Here is a tiny trained network, its code and every weight. The questions are about switching its units off for an input and a class, where a switched-off unit gives its printed mean instead of its output.

import numpy as np


def w(rows, s, z=0):
    codes = np.array(rows[::2]) - 128.0
    scale = np.full(codes.shape[1], s)
    scale[-1] = z or s
    return codes * scale


def norm(h):
    return h / np.sqrt((h * h).mean(-1, keepdims=True) + 1e-5)


def f(y):
    return np.maximum(y, 0)


def log_softmax(a):
    a = a - a.max(-1, keepdims=True)
    return a - np.log(np.exp(a).sum(-1, keepdims=True))


def net(x, mask):
    res = np.array(x, float).reshape(1, 7) / 4 @ E
    u = 0
    for l in range(4):
        y = f(norm(res) @ A[l][:, :-1].T + A[l][:, -1])
        res = res + np.where(mask[u : u + 4], y, B[l][:, -1]) @ B[l][:, :-1]
        u += 4
    return log_softmax(norm(res)[-1] @ U[:, :-1].T + U[:, -1])


A, B = {}, {}
E = w([
[46,8,171,66,97,49,135,182,110],'x0',
[128,128,122,134,125,122,132,127,123],'x1',
[73,165,100,70,54,203,117,155,80],'x2',
[141,82,102,145,163,170,119,142,93],'x3',
[54,163,118,61,229,105,166,79,82],'x4',
[149,130,213,147,113,112,63,64,24],'x5',
[178,112,160,100,116,147,211,129,106],'x6',
],0.018)
A[0] = w([
[140,2,38,173,201,221,90,124,64,15],'L0N0',
[113,233,166,106,56,35,138,98,194,14],'L0N1',
[142,110,136,161,95,136,112,116,132,99],'L0N2',
[40,158,78,191,144,92,19,153,143,7],'L0N3',
],0.021,0.011)
B[0] = w([
[69,228,247,144,119,114,139,215,140,254],'L0N0',
[80,187,237,170,165,169,124,252,93,211],'L0N1',
[143,164,114,85,114,84,88,151,114,193],'L0N2',
[112,128,184,41,118,153,57,36,229,227],'L0N3',
],0.016,0.0074)
A[1] = w([
[180,92,158,175,202,61,115,131,166,122],'L1N0',
[204,124,166,100,103,142,253,159,72,1],'L1N1',
[77,134,93,101,56,194,117,132,86,13],'L1N2',
[70,104,113,155,65,61,147,123,125,48],'L1N3',
],0.025,0.0083)
B[1] = w([
[28,175,132,121,40,176,124,97,120,254],'L1N0',
[92,160,157,76,144,123,1,106,210,250],'L1N1',
[54,156,166,191,78,110,146,68,161,205],'L1N2',
[123,83,87,138,166,219,105,162,72,171],'L1N3',
],0.018,0.0098)
A[2] = w([
[170,98,174,152,125,88,98,89,66,140],'L2N0',
[200,70,145,180,42,139,112,165,181,9],'L2N1',
[113,5,161,112,101,44,155,154,148,2],'L2N2',
[98,118,57,133,135,131,171,189,240,45],'L2N3',
],0.03,0.0036)
B[2] = w([
[152,142,203,74,86,135,97,56,66,184],'L2N0',
[57,225,62,98,152,27,90,155,126,204],'L2N1',
[77,115,96,143,165,251,99,125,119,175],'L2N2',
[177,133,246,124,95,106,72,42,5,255],'L2N3',
],0.014,0.0099)
A[3] = w([
[97,137,155,114,89,125,85,110,112,254],'L3N0',
[71,39,166,84,105,72,140,169,127,62],'L3N1',
[86,143,118,71,247,68,211,61,93,129],'L3N2',
[254,239,79,191,150,140,155,78,158,121],'L3N3',
],0.028,0.0077)
B[3] = w([
[204,57,61,134,161,110,216,149,133,254],'L3N0',
[143,248,150,189,179,199,93,103,139,154],'L3N1',
[163,144,82,160,16,69,44,215,149,148],'L3N2',
[15,19,123,102,188,196,98,156,87,151],'L3N3',
],0.016,0.04)
U = w([
[63,69,82,132,213,239,90,137,94,114],'0',
[109,187,240,122,132,125,115,203,114,120],'1',
[140,113,144,50,137,122,27,50,234,105],'2',
[198,86,163,112,120,82,158,51,50,133],'3',
[111,141,1,127,92,31,90,195,137,118],'4',
[43,121,128,189,56,140,221,77,191,103],'5',
[153,73,92,126,167,112,192,163,164,254],'6',
[138,60,74,153,239,54,216,176,174,31],'7',
],0.014,0.016)

Each question gives the input, the list of numbers given to net, and the class t.
The units are the neurons (one row each of A and B). Each row of codes is followed by its name. A weight is (code - 128) times the scale printed after its matrix; where a second scale follows, it is the last column's (A, B and U).
mask holds one flag per neuron, layer by layer. A switched-off neuron (its flag False) gives its mean, the last column of its row in B, instead of its output. The means were averaged over made-up inputs and are rounded, as every weight is.
A unit's drop is (log p(t) with every unit on - log p(t) with that unit switched off) / (log p(t) with every unit on - log p(t) with every unit switched off).
The circuit of an input: a set's keep is (log p(t) with only the set's units on - log p(t) with every unit switched off) / (log p(t) with every unit on - log p(t) with every unit switched off). Starting from the 12 units with the biggest drops (on a tie, the unit counted first), units are removed one at a time, each time the one whose removal leaves the highest keep (on an exact tie, the one counted first), for as long as the keep stays at least 0.8.
units of the circuit, in order: the units of the circuit, biggest drop first
most important unit: the unit with the biggest drop
top k neurons: the k neurons with the biggest drops, biggest first
top k neurons in layer l: the k neurons of layer l with the biggest drops, biggest first
input [-7,-3,-8,7,-4,5,0], class 5: units of the circuit, in order : (L1N0)
input [8,4,8,2,-5,3,-6], class 0: top 4 neurons : (L1N0 L1N3 L2N2 L3N1)
input [6,-5,-3,7,-7,2,7], class 1: top 2 neurons in layer 3 : (L3N1 L3N3)
input [-3,-1,-8,-7,-4,3,6], class 5: top 3 neurons : (L1N0 L0N0 L2N3)
input [6,6,-6,3,0,1,2], class 0: top 4 neurons : (L1N3 L0N3 L1N2 L3N1)
input [-6,4,-3,-7,-6,6,4], class 1: top 2 neurons : (L0N1 L2N0)
input [-4,1,7,6,0,5,-7], class 2: top 2 neurons : (L0N3 L0N1)
input [-1,-5,-2,-5,-6,4,-3], class 4: top 2 neurons in layer 2 : (L2N1 L2N3)
input [-4,-4,7,-1,-1,3,-4], class 5: top 3 neurons : (L1N2 L1N1 L2N3)
input [0,-2,3,-1,4,7,0], class 3: top 2 neurons : (L2N0 L1N0)
input [-4,-1,-6,4,8,-8,-6], class 3: top 2 neurons : (L2N3 L1N1)
input [6,-2,-4,6,-2,7,-7], class 2: top 4 neurons : (L0N3 L0N1 L2N3 L3N3)
input [-1,3,2,2,7,-5,-6], class 4: top 2 neurons in layer 2 : (L2N0 L2N2)
input [-4,-8,8,-2,-2,-1,-8], class 2: top 2 neurons : (L0N3 L1N0)
input [-7,-2,-4,0,-2,-5,0], class 0: most important unit : L3N3
input [-2,4,-1,7,4,4,6], class 1: top 2 neurons : (L0N0 L3N0)
input [4,2,5,6,-2,-2,7], class 2: top 2 neurons : (L1N1 L0N1)
input [3,-2,-7,3,-8,-6,-8], class 2: top 3 neurons : (L0N3 L2N3 L3N2)
input [-1,-6,-3,-8,3,5,5], class 1: top 2 neurons : (L0N1 L3N0)
input [-3,-2,7,-8,2,-5,3], class 1: top neuron : (L0N1)
input [-4,-1,-8,8,-4,-6,8], class 1: units of the circuit, in order : (L0N0 L2N3)
input [8,-7,7,-2,-4,3,-4], class 0: top 2 neurons in layer 1 : (L1N3 L1N0)
input [7,8,5,-4,-3,-8,-8], class 2: top 2 neurons in layer 2 : (L2N3 L2N2)
input [4,-1,-3,3,5,-5,-1], class 3: top 2 neurons in layer 2 : (L2N3 L2N1)
input [2,3,-4,-4,5,-7,-6], class 3: top 2 neurons in layer 1 : (L1N1 L1N2)
input [-7,-3,-8,4,-4,-8,-5], class 3: top 2 neurons in layer 1 : (L1N2 L1N1)
input [4,6,-7,0,2,-7,7], class 2: most important unit : L1N1
input [7,3,-2,8,-8,8,6], class 1: top 2 neurons in layer 2 : (L2N1 L2N0)
input [1,8,-8,-7,4,7,-4], class 5: top 2 neurons in layer 0 : (L0N0 L0N2)
